Below is a small trained network, with its code and all its weights. Each question gives an input and a target symbol and asks what happens when units are switched off, that is, made to give their printed mean instead of their output.

import numpy as np


def w(rows, s, z=0):
    codes = np.array(rows[::2]) - 128.0
    scale = np.full(codes.shape[1], s)
    scale[-1] = z or s
    return codes * scale


def f(y):
    return np.maximum(y, 0)


def softmax(a):
    e = np.exp(a - a.max(-1, keepdims=True))
    return e / e.sum(-1, keepdims=True)


def log_softmax(a):
    a = a - a.max(-1, keepdims=True)
    return a - np.log(np.exp(a).sum(-1, keepdims=True))


def net(x, mask):
    ids = ['ΔΞΣΨΩαγζηθμπτ'.index(c) for c in x.split()]
    T = len(ids)
    res = E[ids] + P[:T]
    u = 0
    for l in range(3):
        q, k, v = (res @ M[l].T for M in (Q, K, V))
        z = softmax(np.where(np.tri(T) > 0, q @ k.T / 4**0.5, -1e9)) @ v
        res = res + np.where(mask[u], z, O[l][:, -1]) @ O[l][:, :-1]
        u += 1
        y = f(res @ A[l][:, :-1].T + A[l][:, -1])
        res = res + np.where(mask[u : u + 12], y, B[l][:, -1]) @ B[l][:, :-1]
        u += 12
    return log_softmax(res[-1] @ U[:, :-1].T + U[:, -1])


Q, K, V, O, A, B = {}, {}, {}, {}, {}, {}
E = w([
[197,115,143,108],'Δ',
[253,125,74,95],'Ξ',
[104,85,117,103],'Σ',
[175,109,28,52],'Ψ',
[162,118,136,156],'Ω',
[184,122,143,128],'α',
[169,127,176,73],'γ',
[153,67,176,140],'ζ',
[156,126,99,103],'η',
[176,113,177,149],'θ',
[247,81,194,7],'μ',
[118,240,208,101],'π',
[37,230,189,166],'τ',
],0.0047)
P = w([
[96,124,85,169],'0',
[215,175,103,143],'1',
[83,187,109,4],'2',
[112,89,163,155],'3',
[252,214,167,159],'4',
[34,148,174,1],'5',
[101,73,244,149],'6',
[252,230,174,166],'7',
[52,166,167,7],'8',
],0.006)
Q[0] = w([
[108,95,133,140],'L0H0',
[193,147,120,157],'L0H0',
[254,150,130,153],'L0H0',
[117,108,123,158],'L0H0',
],0.031)
K[0] = w([
[139,91,75,115],'L0H0',
[92,121,222,76],'L0H0',
[52,90,255,82],'L0H0',
[136,111,125,83],'L0H0',
],0.017)
V[0] = w([
[145,108,128,86],'L0H0',
[164,61,157,68],'L0H0',
[162,122,161,88],'L0H0',
[127,2,76,89],'L0H0',
],0.0058)
O[0] = w([
[159,89,114,102,203],'L0H0',
[191,21,106,99,255],'L0H0',
[177,66,76,101,221],'L0H0',
[138,12,255,106,192],'L0H0',
],0.0054,0.0008)
A[0] = w([
[38,107,88,224,83],'L0N0',
[181,81,17,178,138],'L0N1',
[87,72,29,84,115],'L0N2',
[167,244,108,100,142],'L0N3',
[43,126,106,53,185],'L0N4',
[18,11,66,143,100],'L0N5',
[89,86,174,254,189],'L0N6',
[127,120,77,190,99],'L0N7',
[90,234,123,108,1],'L0N8',
[27,112,148,187,79],'L0N9',
[81,123,90,81,157],'L0N10',
[146,101,49,246,79],'L0N11',
],0.0078,0.002)
B[0] = w([
[105,50,72,72,138],'L0N0',
[165,166,170,114,169],'L0N1',
[126,103,218,123,177],'L0N2',
[72,155,140,195,209],'L0N3',
[126,201,115,55,250],'L0N4',
[2,147,203,134,176],'L0N5',
[151,105,82,220,181],'L0N6',
[161,126,83,112,132],'L0N7',
[170,45,155,94,142],'L0N8',
[77,61,157,94,144],'L0N9',
[104,168,146,97,196],'L0N10',
[198,124,46,111,137],'L0N11',
],0.017,0.0025)
Q[1] = w([
[111,31,196,185],'L1H0',
[129,148,103,101],'L1H0',
[147,160,75,93],'L1H0',
[83,61,46,4],'L1H0',
],0.011)
K[1] = w([
[71,169,234,135],'L1H0',
[142,127,89,122],'L1H0',
[129,138,57,139],'L1H0',
[122,225,4,72],'L1H0',
],0.011)
V[1] = w([
[98,139,149,160],'L1H0',
[122,212,127,181],'L1H0',
[100,253,158,91],'L1H0',
[192,127,80,89],'L1H0',
],0.0057)
O[1] = w([
[139,109,165,138,147],'L1H0',
[173,161,164,139,116],'L1H0',
[100,202,254,128,251],'L1H0',
[126,174,51,111,67],'L1H0',
],0.0066,0.0016)
A[1] = w([
[38,108,115,112,69],'L1N0',
[157,92,154,203,165],'L1N1',
[85,183,98,86,82],'L1N2',
[217,145,140,150,142],'L1N3',
[199,93,121,78,15],'L1N4',
[130,207,99,144,99],'L1N5',
[125,175,106,221,137],'L1N6',
[112,2,109,68,97],'L1N7',
[59,104,132,162,96],'L1N8',
[237,85,123,103,182],'L1N9',
[197,106,101,163,5],'L1N10',
[119,122,87,230,161],'L1N11',
],0.0096,0.0032)
B[1] = w([
[192,134,128,228,199],'L1N0',
[170,59,101,74,222],'L1N1',
[165,70,61,44,253],'L1N2',
[198,72,159,183,207],'L1N3',
[39,98,170,186,141],'L1N4',
[110,82,162,156,176],'L1N5',
[54,50,127,184,176],'L1N6',
[54,254,132,175,160],'L1N7',
[169,160,186,195,171],'L1N8',
[253,220,121,107,210],'L1N9',
[22,216,150,58,143],'L1N10',
[62,49,38,122,183],'L1N11',
],0.014,0.0042)
Q[2] = w([
[132,125,11,33],'L2H0',
[140,200,132,47],'L2H0',
[75,134,48,41],'L2H0',
[158,158,112,83],'L2H0',
],0.012)
K[2] = w([
[116,187,9,170],'L2H0',
[106,227,112,126],'L2H0',
[72,146,58,137],'L2H0',
[135,196,95,142],'L2H0',
],0.012)
V[2] = w([
[172,56,45,120],'L2H0',
[138,90,121,2],'L2H0',
[98,207,72,133],'L2H0',
[112,159,117,87],'L2H0',
],0.0076)
O[2] = w([
[109,161,2,134,139],'L2H0',
[168,235,78,169,2],'L2H0',
[174,63,120,148,91],'L2H0',
[167,130,130,154,67],'L2H0',
],0.0082,0.0066)
A[2] = w([
[93,74,161,135,55],'L2N0',
[89,160,172,204,46],'L2N1',
[115,195,220,73,107],'L2N2',
[126,216,161,45,148],'L2N3',
[206,135,123,49,90],'L2N4',
[63,254,120,65,157],'L2N5',
[199,150,124,109,253],'L2N6',
[79,72,143,156,106],'L2N7',
[178,182,178,207,116],'L2N8',
[235,97,55,134,76],'L2N9',
[22,120,83,44,67],'L2N10',
[205,152,158,155,42],'L2N11',
],0.0091,0.0063)
B[2] = w([
[163,187,87,139,206],'L2N0',
[153,84,109,24,157],'L2N1',
[22,147,87,57,225],'L2N2',
[65,79,106,188,213],'L2N3',
[206,178,71,124,248],'L2N4',
[96,109,91,238,172],'L2N5',
[180,20,180,48,255],'L2N6',
[137,184,111,153,210],'L2N7',
[103,165,206,196,192],'L2N8',
[78,217,43,106,215],'L2N9',
[132,156,254,188,223],'L2N10',
[190,183,157,218,166],'L2N11',
],0.019,0.0089)
U = w([
[125,149,156,220,60],'Δ',
[126,138,81,151,58],'Ξ',
[103,175,179,72,184],'Σ',
[125,73,50,119,186],'Ψ',
[182,116,61,46,75],'Ω',
[126,155,104,175,71],'α',
[143,85,123,124,182],'γ',
[158,71,254,137,168],'ζ',
[144,75,128,124,186],'η',
[151,128,83,130,195],'θ',
[176,9,169,18,177],'μ',
[75,65,140,123,119],'π',
[234,173,157,129,2],'τ',
],0.0047,0.0029)

Each question gives the input, a string of symbols that net reads in full, and the target symbol t.
The units are the heads (4 rows each of Q, K, V and O) and the neurons (one row each of A and B). Each row of codes is followed by its name. A weight is (code - 128) times the scale printed after its matrix; where a second scale follows, it is the last column's (O, A, B and U).
mask holds one flag per unit, layer by layer, with each layer's heads first. A switched-off unit (its flag False) gives its mean, the last column of its rows in O or B, instead of its output. The means were averaged over made-up inputs and are rounded, as every weight is.
A unit's drop is (log p(t) with every unit on - log p(t) with that unit switched off) / (log p(t) with every unit on - log p(t) with every unit switched off).
The circuit of an input: a set's keep is (log p(t) with only the set's units on - log p(t) with every unit switched off) / (log p(t) with every unit on - log p(t) with every unit switched off). Starting from the 12 units with the biggest drops (on a tie, the unit counted first), units are removed one at a time, each time the one whose removal leaves the highest keep (on an exact tie, the one counted first), for as long as the keep stays at least 0.8.
units of the circuit, in order: the units of the circuit, biggest drop first
most important unit: the unit with the biggest drop
top k neurons: the k neurons with the biggest drops, biggest first
top k neurons in layer l: the k neurons of layer l with the biggest drops, biggest first
input Σ μ μ η ζ Ω μ τ, target Δ: units of the circuit, in order => [L0N3, L1N6, L2N6, L2N2]
input ζ ζ Σ τ η Δ, target ζ: top 3 neurons in layer 2 => [L2N10, L2N9, L2N2]
input τ Σ μ Σ Σ, target τ: units of the circuit, in order => [L2N2, L2N3]
input μ μ ζ Σ Σ μ, target μ: top 3 neurons => [L1N7, L1N2, L0N4]
input ζ Σ μ θ τ π γ Σ τ, target ζ: units of the circuit, in order => [L1N2, L2N10, L0N4, L2N9]
input θ Σ ζ μ Σ μ ζ Ω, target τ: units of the circuit, in order => [L0H0, L1N9, L2N11, L0N5]
input μ Σ γ, target μ: top 2 neurons in layer 1 => [L1N7, L1N2]
input Σ Δ Ξ Σ Ξ Σ μ, target ζ: units of the circuit, in order => [L1N2, L2N9]
input Ω Σ Σ, target Ω: most important unit => L0N0
input Δ θ η Ψ τ μ Σ Ω, target τ: top 2 neurons => [L1N9, L2N11]
input ζ γ ζ, target ζ: top 2 neurons in layer 2 => [L2N10, L2N9]
input Δ μ Σ Σ Σ Σ Σ Σ Σ, target Δ: top 3 neurons => [L0N4, L2N10, L1N2]
input τ μ α, target τ: top 4 neurons => [L0N0, L1N7, L2N0, L0N8]
input Ω ζ Δ ζ Σ π Σ θ Ω, target Ω: top 3 neurons => [L0N0, L1N7, L0N11]
input μ Σ Σ Δ Σ τ α Ξ, target Δ: top neuron in layer 0 => [L0N3]
input τ Σ θ, target τ: top 2 neurons => [L0N0, L1N7]
input Σ Ω ζ μ Δ, target τ: top 4 neurons => [L1N9, L1N3, L2N11, L0N6]
input Σ Σ Σ Σ Σ π, target Σ: top 4 neurons => [L0N0, L1N7, L0N5, L2N2]
input Σ α Σ γ Σ Δ μ Ξ, target τ: top 2 neurons in layer 0 => [L0N4, L0N1]
input Ψ Σ Σ, target Ψ: most important unit => L2H0
input μ μ ζ μ Σ Ψ, target μ: top 3 neurons => [L1N7, L1N2, L1N0]
input Ω Δ ζ Σ γ Ψ, target Ω: top 3 neurons => [L0N0, L0N11, L1N7]
input μ Ψ Σ π α ζ, target μ: top 2 neurons => [L1N7, L1N2]
input μ Ω Σ Σ Ψ μ, target μ: top 4 neurons => [L1N7, L1N2, L0N3, L0N4]
input Σ Ψ Σ, target Σ: top 3 neurons => [L0N0, L1N7, L0N5]
input Σ π Σ Σ Σ θ, target Σ: top 4 neurons => [L0N0, L1N7, L0N5, L2N2]
input Δ Δ μ, target Δ: most important unit => L2N10
input Σ ζ ζ μ Ψ μ Σ ζ τ, target Σ: top 4 neurons => [L1N7, L0N0, L0N4, L1N2]
input μ μ Σ Ω Σ ζ Ψ, target π: top 2 neurons in layer 2 => [L2N4, L2N2]
input ζ Ψ η Ψ μ Σ Ψ μ, target τ: top 2 neurons in layer 1 => [L1N9, L1N3]
